Here is a tiny trained network, its code and every weight. The questions are about switching its units off for an input and a target symbol, where a switched-off unit gives its printed mean instead of its output.

import numpy as np


def w(rows, s, z=0):
    codes = np.array(rows[::2]) - 128.0
    scale = np.full(codes.shape[1], s)
    scale[-1] = z or s
    return codes * scale


def f(y):
    return np.maximum(y, 0)


def softmax(a):
    e = np.exp(a - a.max(-1, keepdims=True))
    return e / e.sum(-1, keepdims=True)


def log_softmax(a):
    a = a - a.max(-1, keepdims=True)
    return a - np.log(np.exp(a).sum(-1, keepdims=True))


def net(x, mask):
    ids = ['βγδθλμπσφω'.index(c) for c in x.split()]
    T = len(ids)
    res = E[ids] + P[:T]
    r = res
    for j in range(3):
        rows = slice(3 * j, 3 * j + 3)
        q, k, v = (r @ M[0][rows].T for M in (Q, K, V))
        z = softmax(np.where(np.tri(T) > 0, q @ k.T / 3**0.5, -1e9)) @ v
        o = O[0][rows]
        res = res + np.where(mask[j], z, o[:, -1]) @ o[:, :-1]
    y = f(res @ A[0][:, :-1].T + A[0][:, -1])
    res = res + np.where(mask[3:7], y, B[0][:, -1]) @ B[0][:, :-1]
    return log_softmax(res[-1] @ U[:, :-1].T + U[:, -1])


Q, K, V, O, A, B = {}, {}, {}, {}, {}, {}
E = w([
[93,172,65,167,209,184],'β',
[86,68,149,106,124,120],'γ',
[156,84,43,133,143,178],'δ',
[66,66,134,103,105,139],'θ',
[145,177,72,68,80,170],'λ',
[83,74,152,105,88,133],'μ',
[147,8,134,97,77,92],'π',
[144,151,188,75,192,133],'σ',
[169,130,182,172,107,195],'φ',
[40,119,177,94,62,135],'ω',
],0.013)
P = w([
[74,101,143,122,49,27],'0',
[75,76,151,100,71,105],'1',
[84,67,155,81,98,142],'2',
[101,62,148,71,128,173],'3',
[103,77,149,66,138,207],'4',
[112,91,153,54,157,231],'5',
[117,99,147,45,166,255],'6',
[102,92,153,39,153,240],'7',
],0.005)
Q[0] = w([
[53,186,164,82,161,253],'head 0',
[57,165,140,89,138,254],'head 0',
[112,158,226,96,172,70],'head 0',
[79,71,177,31,125,109],'head 1',
[161,190,83,215,128,130],'head 1',
[183,204,171,196,233,89],'head 1',
[159,206,120,170,119,65],'head 2',
[99,53,131,80,97,206],'head 2',
[68,67,156,123,95,105],'head 2',
],0.009)
K[0] = w([
[66,223,67,203,254,203],'head 0',
[66,242,43,186,232,210],'head 0',
[64,159,227,121,197,50],'head 0',
[241,195,161,33,221,227],'head 1',
[18,66,97,231,29,3],'head 1',
[29,73,204,120,106,13],'head 1',
[156,93,196,20,37,36],'head 2',
[135,170,72,221,237,218],'head 2',
[236,164,185,192,161,211],'head 2',
],0.0068)
V[0] = w([
[222,132,92,100,155,131],'head 0',
[247,65,183,77,132,73],'head 0',
[142,96,188,77,50,88],'head 0',
[128,188,3,71,68,165],'head 1',
[159,55,33,214,38,158],'head 1',
[218,205,107,68,187,155],'head 1',
[203,172,221,209,113,210],'head 2',
[159,189,93,221,223,209],'head 2',
[204,122,241,93,25,140],'head 2',
],0.0072)
O[0] = w([
[154,71,43,119,127,143,79],'head 0',
[154,131,69,191,160,187,207],'head 0',
[121,135,137,189,100,157,253],'head 0',
[51,131,38,67,2,119,65],'head 1',
[214,43,134,32,47,137,44],'head 1',
[65,195,31,136,159,170,96],'head 1',
[172,197,191,119,96,230,119],'head 2',
[147,169,169,35,187,164,27],'head 2',
[128,140,111,212,54,206,207],'head 2',
],0.0075,0.0036)
A[0] = w([
[45,111,71,230,95,199,252],'neuron 0',
[207,79,110,1,131,162,211],'neuron 1',
[83,207,118,46,207,151,243],'neuron 2',
[192,29,208,215,94,195,113],'neuron 3',
],0.0051,0.0013)
B[0] = w([
[99,253,79,164,139,139,232],'neuron 0',
[83,48,157,125,175,190,171],'neuron 1',
[165,151,71,113,157,40,181],'neuron 2',
[237,235,138,99,139,88,254],'neuron 3',
],0.0055,0.0093)
U = w([
[136,107,165,78,171,154,123],'β',
[133,135,117,119,188,65,133],'γ',
[93,3,90,104,148,197,253],'δ',
[85,123,163,99,127,83,156],'θ',
[68,153,18,96,41,174,80],'λ',
[105,136,139,132,110,104,6],'μ',
[228,138,26,130,132,27,79],'π',
[72,179,79,232,209,144,195],'σ',
[178,173,183,97,95,246,123],'φ',
[63,163,184,130,74,81,18],'ω',
],0.0054,0.0022)

Each question gives the input, a string of symbols that net reads in full, and the target symbol t.
The units are the heads (3 rows each of Q, K, V and O) and the neurons (one row each of A and B). Each row of codes is followed by its name. A weight is (code - 128) times the scale printed after its matrix; where a second scale follows, it is the last column's (O, A, B and U).
mask holds one flag per unit, heads first, then neurons. A switched-off unit (its flag False) gives its mean, the last column of its rows in O or B, instead of its output. The means were averaged over made-up inputs and are rounded, as every weight is.
A unit's drop is (log p(t) with every unit on - log p(t) with that unit switched off) / (log p(t) with every unit on - log p(t) with every unit switched off).
The circuit of an input: a set's keep is (log p(t) with only the set's units on - log p(t) with every unit switched off) / (log p(t) with every unit on - log p(t) with every unit switched off). Starting from all 7 units, units are removed one at a time, each time the one whose removal leaves the highest keep (on an exact tie, the one counted first), for as long as the keep stays at least 0.8.
units of the circuit, in order: the units of the circuit, biggest drop first
most important unit: the unit with the biggest drop
k most important neurons: the k neurons with the biggest drops, biggest first
which heads matter: for each layer, one digit per head in row order, 1 if its drop is at least 0.15 and else 0, layers parted by /
drop when u is switched off: that unit's drop, to one decimal
input σ μ π π λ ω μ π, target λ: which heads matter => 010
input φ π μ, target φ: units of the circuit, in order => [head 2; head 1]
input φ σ φ, target φ: which heads matter => 001
input σ π π, target σ: which heads matter => 110
input θ θ β μ σ, target γ: units of the circuit, in order => [head 2; head 0; neuron 2]
input π π π π φ π δ β, target δ: units of the circuit, in order => [head 1; neuron 3; neuron 1; head 0]
input σ δ θ, target δ: units of the circuit, in order => [head 2; neuron 3; head 1; neuron 0]
input π π μ θ π π, target π: units of the circuit, in order => [head 2; neuron 3; head 1]
input φ σ λ φ ω, target φ: most important neuron => [neuron 2]
input γ π π ω β λ π, target δ: which heads matter => 011
input σ λ π, target λ: units of the circuit, in order => [head 1; head 0]
input π π σ π π π β, target δ: 2 most important neurons => [neuron 3; neuron 1]
input π γ π, target π: units of the circuit, in order => [head 2; head 1; neuron 3]
input π π π μ π φ π, target φ: units of the circuit, in order => [head 2]
input δ π π π π δ, target δ: 2 most important neurons => [neuron 1; neuron 3]
input σ σ φ θ, target φ: drop when head 2 is switched off => 1.2
input δ π π θ θ, target δ: drop when neuron 3 is switched off => 0.2
input θ φ π φ, target φ: drop when head 1 is switched off => 0.2
input φ π π π σ, target σ: drop when neuron 3 is switched off => 0.0
input γ δ π ω μ, target δ: most important unit => head 1
